Below is a small trained network, with its code and all its weights. Each question gives an input and a class and asks what happens when units are switched off, that is, made to give their printed mean instead of their output.

import numpy as np


def w(rows, s, z=0):
    codes = np.array(rows[::2]) - 128.0
    scale = np.full(codes.shape[1], s)
    scale[-1] = z or s
    return codes * scale


def f(y):
    return np.maximum(y, 0)


def log_softmax(a):
    a = a - a.max(-1, keepdims=True)
    return a - np.log(np.exp(a).sum(-1, keepdims=True))


def net(x, mask):
    res = np.array(x, float).reshape(1, 3) / 4 @ E
    y = f(res @ A[0][:, :-1].T + A[0][:, -1])
    res = res + np.where(mask, y, B[0][:, -1]) @ B[0][:, :-1]
    return log_softmax(res[-1] @ U[:, :-1].T + U[:, -1])


A, B = {}, {}
E = w([
[173,9,169,132,107,59,69],'x0',
[254,147,122,86,206,202,74],'x1',
[100,184,220,204,109,164,43],'x2',
],0.0093)
A[0] = w([
[155,85,163,128,117,72,80,104],'neuron 1',
[102,117,135,160,58,91,201,135],'neuron 2',
[60,108,134,129,92,107,125,205],'neuron 3',
[127,172,209,201,93,146,92,172],'neuron 4',
[145,66,133,135,131,130,83,82],'neuron 5',
[88,166,88,127,140,151,126,240],'neuron 6',
[164,57,169,142,126,90,102,150],'neuron 7',
[83,140,145,151,40,98,137,193],'neuron 8',
[64,118,127,132,79,67,150,68],'neuron 9',
[56,136,128,162,97,116,161,150],'neuron 10',
[93,157,161,191,84,154,49,67],'neuron 11',
[134,58,2,59,144,96,207,104],'neuron 12',
[79,105,133,129,71,120,150,95],'neuron 13',
[94,125,143,138,82,74,151,84],'neuron 14',
[48,127,135,134,106,107,173,66],'neuron 15',
[50,138,102,201,120,86,157,130],'neuron 16',
[160,76,40,85,132,90,225,103],'neuron 17',
[145,80,153,83,147,51,132,120],'neuron 18',
[143,87,159,171,108,93,55,128],'neuron 19',
[100,106,166,146,101,113,174,95],'neuron 20',
[123,190,91,119,162,205,129,150],'neuron 21',
[77,154,229,177,115,193,50,82],'neuron 22',
[75,183,95,126,129,202,175,157],'neuron 23',
[123,205,120,149,96,173,178,82],'neuron 24',
[91,124,168,141,89,51,196,57],'neuron 25',
[243,132,139,99,177,188,132,68],'neuron 26',
[176,87,129,135,85,82,69,95],'neuron 27',
[77,100,98,127,49,67,206,169],'neuron 28',
[145,37,123,133,71,149,103,101],'neuron 29',
[234,135,136,92,223,182,90,66],'neuron 30',
[195,161,118,92,165,131,72,254],'neuron 31',
[129,134,172,206,112,130,43,130],'neuron 32',
[85,212,54,127,149,178,164,61],'neuron 33',
[164,54,152,127,88,88,111,93],'neuron 34',
],0.0085,0.0088)
B[0] = w([
[125,183,75,198,86,98,189,175],'neuron 1',
[152,89,141,141,142,176,139,185],'neuron 2',
[166,53,151,106,114,168,144,204],'neuron 3',
[79,81,82,2,211,95,121,221],'neuron 4',
[113,152,96,221,106,149,134,155],'neuron 5',
[171,108,148,96,83,74,231,215],'neuron 6',
[130,144,62,175,58,86,199,196],'neuron 7',
[139,81,140,92,120,175,155,209],'neuron 8',
[150,94,109,196,147,171,69,167],'neuron 9',
[141,81,135,152,117,168,152,187],'neuron 10',
[74,164,49,98,221,134,55,179],'neuron 11',
[58,146,37,57,217,95,66,215],'neuron 12',
[125,109,126,156,113,205,100,159],'neuron 13',
[137,103,111,191,136,198,100,158],'neuron 14',
[137,133,104,227,134,192,72,161],'neuron 15',
[148,89,139,154,124,172,123,187],'neuron 16',
[34,152,46,48,217,94,59,201],'neuron 17',
[119,166,82,162,118,65,170,174],'neuron 18',
[113,165,68,157,111,77,187,188],'neuron 19',
[151,93,100,182,147,159,97,152],'neuron 20',
[121,116,84,173,92,125,197,201],'neuron 21',
[48,150,67,69,210,97,91,207],'neuron 22',
[144,167,79,163,74,62,219,205],'neuron 23',
[123,216,40,189,93,84,165,169],'neuron 24',
[130,140,112,170,162,200,91,164],'neuron 25',
[144,110,129,195,136,220,95,189],'neuron 26',
[143,174,64,197,91,104,157,172],'neuron 27',
[145,83,136,117,130,171,146,217],'neuron 28',
[113,175,57,192,89,92,167,166],'neuron 29',
[128,89,120,219,141,244,98,205],'neuron 30',
[175,3,160,94,109,180,186,246],'neuron 31',
[70,113,79,104,162,100,156,200],'neuron 32',
[118,213,24,233,71,93,155,181],'neuron 33',
[117,191,95,199,98,82,156,176],'neuron 34',
],0.0067,0.012)
U = w([
[154,66,127,171,136,251,100,76],'0',
[54,138,94,77,229,94,92,129],'1',
[128,180,97,186,42,76,154,110],'2',
[183,27,163,44,70,102,164,254],'3',
[122,171,167,112,152,89,61,102],'4',
[131,143,163,119,113,134,65,106],'5',
[151,152,168,133,113,114,79,105],'6',
],0.011,0.009)

Each question gives the input, the list of numbers given to net, and the class t.
The units are the neurons (one row each of A and B). Each row of codes is followed by its name. A weight is (code - 128) times the scale printed after its matrix; where a second scale follows, it is the last column's (A, B and U).
mask holds one flag per neuron, in row order. A switched-off neuron (its flag False) gives its mean, the last column of its row in B, instead of its output. The means were averaged over made-up inputs and are rounded, as every weight is.
A unit's drop is (log p(t) with every unit on - log p(t) with that unit switched off) / (log p(t) with every unit on - log p(t) with every unit switched off).
The circuit of an input: a set's keep is (log p(t) with only the set's units on - log p(t) with every unit switched off) / (log p(t) with every unit on - log p(t) with every unit switched off). Starting from the 12 units with the biggest drops (on a tie, the unit counted first), units are removed one at a time, each time the one whose removal leaves the highest keep (on an exact tie, the one counted first), for as long as the keep stays at least 0.8.
circuit, biggest first: the units of the circuit, biggest drop first
unit that matters most: the unit with the biggest drop
k most important neurons: the k neurons with the biggest drops, biggest first
drop of u: that unit's drop, to one decimal
input [2,6,8], class 1: circuit, biggest first => (neuron 22)
input [4,-5,-5], class 0: circuit, biggest first => (neuron 28; neuron 9; neuron 25)
input [3,-3,1], class 3: circuit, biggest first => (neuron 30; neuron 33; neuron 3)
input [1,0,3], class 3: 2 most important neurons => (neuron 12; neuron 17)
input [5,4,5], class 1: 4 most important neurons => (neuron 4; neuron 22; neuron 32; neuron 23)
input [8,-7,8], class 1: 3 most important neurons => (neuron 4; neuron 22; neuron 11)
input [-8,3,-6], class 2: 2 most important neurons => (neuron 33; neuron 23)
input [2,3,3], class 3: 3 most important neurons => (neuron 12; neuron 17; neuron 31)
input [8,-1,8], class 1: 2 most important neurons => (neuron 4; neuron 22)
input [-3,-1,-3], class 3: 2 most important neurons => (neuron 22; neuron 11)
input [6,0,-6], class 1: 3 most important neurons => (neuron 12; neuron 17; neuron 23)
input [-5,3,-4], class 2: 2 most important neurons => (neuron 4; neuron 33)
input [1,-3,0], class 3: 2 most important neurons => (neuron 30; neuron 26)
input [2,3,-5], class 1: unit that matters most => neuron 12
input [4,-4,0], class 0: drop of neuron 18 => -0.1
input [-3,-2,3], class 3: drop of neuron 17 => 0.2
input [0,3,0], class 3: drop of neuron 30 => -0.1
